Below are the code and all the weights of a small trained network. Each question names an input and a class and asks about switching units off, where a switched-off unit gives its printed mean instead of its output.

import numpy as np


def w(rows, s, z=0):
    codes = np.array(rows[::2]) - 128.0
    scale = np.full(codes.shape[1], s)
    scale[-1] = z or s
    return codes * scale


def f(y):
    return np.maximum(y, 0)


def log_softmax(a):
    a = a - a.max(-1, keepdims=True)
    return a - np.log(np.exp(a).sum(-1, keepdims=True))


def net(x, mask):
    res = np.array(x, float).reshape(1, 6) / 4 @ E
    y = f(res @ A[0][:, :-1].T + A[0][:, -1])
    res = res + np.where(mask, y, B[0][:, -1]) @ B[0][:, :-1]
    return log_softmax(res[-1] @ U[:, :-1].T + U[:, -1])


A, B = {}, {}
E = w([
[96,150,148,66,21,107,124,169,4,124],'x0',
[171,34,124,197,67,74,167,79,180,110],'x1',
[176,173,76,36,64,50,137,125,176,134],'x2',
[172,134,119,134,118,151,113,23,34,130],'x3',
[73,104,103,133,144,149,130,135,175,117],'x4',
[95,104,241,95,127,116,85,111,106,154],'x5',
],0.011)
A[0] = w([
[96,70,104,154,106,106,158,175,234,131,198],'N0',
[118,190,57,73,112,128,116,113,131,134,56],'N1',
[233,159,39,136,64,104,142,51,40,126,105],'N2',
[151,131,87,155,198,158,121,9,177,130,253],'N3',
[105,175,90,7,24,107,121,166,109,130,222],'N4',
[78,56,233,130,149,138,113,67,109,118,168],'N5',
[148,105,61,166,184,151,136,74,216,128,27],'N6',
[71,202,133,89,252,192,105,215,74,121,154],'N7',
],0.012,0.002)
B[0] = w([
[62,60,101,177,47,147,106,171,221,70,209],'N0',
[161,138,131,80,151,75,163,158,66,102,184],'N1',
[247,202,103,187,19,237,150,149,145,124,237],'N2',
[167,95,106,141,239,115,157,63,99,120,219],'N3',
[119,183,113,6,89,21,150,150,70,118,251],'N4',
[78,109,161,126,97,119,79,15,108,186,195],'N5',
[156,69,90,117,231,89,141,119,166,85,218],'N6',
[111,205,211,161,212,232,120,223,137,209,230],'N7',
],0.012,0.021)
U = w([
[241,174,46,157,45,193,138,86,75,107,10],'0',
[104,110,143,152,92,146,32,13,69,195,119],'1',
[111,214,77,5,71,46,125,235,70,112,185],'2',
[86,205,149,114,217,215,87,240,92,203,221],'3',
[43,87,74,153,91,117,72,202,187,80,170],'4',
[165,90,37,149,254,133,129,88,136,94,87],'5',
],0.0075,0.0012)

Each question gives the input, the list of numbers given to net, and the class t.
The units are the neurons (one row each of A and B). Each row of codes is followed by its name. A weight is (code - 128) times the scale printed after its matrix; where a second scale follows, it is the last column's (A, B and U).
mask holds one flag per neuron, in row order. A switched-off neuron (its flag False) gives its mean, the last column of its row in B, instead of its output. The means were averaged over made-up inputs and are rounded, as every weight is.
A unit's drop is (log p(t) with every unit on - log p(t) with that unit switched off) / (log p(t) with every unit on - log p(t) with every unit switched off).
The circuit of an input: a set's keep is (log p(t) with only the set's units on - log p(t) with every unit switched off) / (log p(t) with every unit on - log p(t) with every unit switched off). Starting from all 8 units, units are removed one at a time, each time the one whose removal leaves the highest keep (on an exact tie, the one counted first), for as long as the keep stays at least 0.8.
units of the circuit, in order: the units of the circuit, biggest drop first
k most important neurons: the k neurons with the biggest drops, biggest first
drop of u: that unit's drop, to one decimal
input [5,0,-7,4,-7,1], class 1: units of the circuit, in order -> N5
input [-7,1,-8,-7,1,6], class 5: 3 most important neurons -> N6, N3, N4
input [2,-2,-2,-5,-8,-8], class 3: 3 most important neurons -> N7, N4, N0
input [-5,1,5,8,3,4], class 5: 2 most important neurons -> N3, N6
input [3,4,1,-5,-2,-6], class 4: 2 most important neurons -> N0, N1
input [-4,2,3,4,-2,4], class 5: 2 most important neurons -> N3, N4
input [0,-2,0,4,5,-3], class 5: 2 most important neurons -> N4, N7
input [-2,-4,-2,6,4,-5], class 5: 2 most important neurons -> N3, N6
input [-6,-2,-3,-2,7,3], class 5: 2 most important neurons -> N6, N3
input [-5,-4,0,-1,-4,-4], class 5: 3 most important neurons -> N6, N3, N2
input [-5,5,7,-2,1,8], class 4: drop of N0 -> 1.4
input [1,7,-4,-2,6,-6], class 4: drop of N2 -> 0.0
input [6,8,-6,-6,-8,-5], class 4: drop of N4 -> 0.2
input [-5,-2,-7,5,-8,5], class 1: most important neuron -> N5
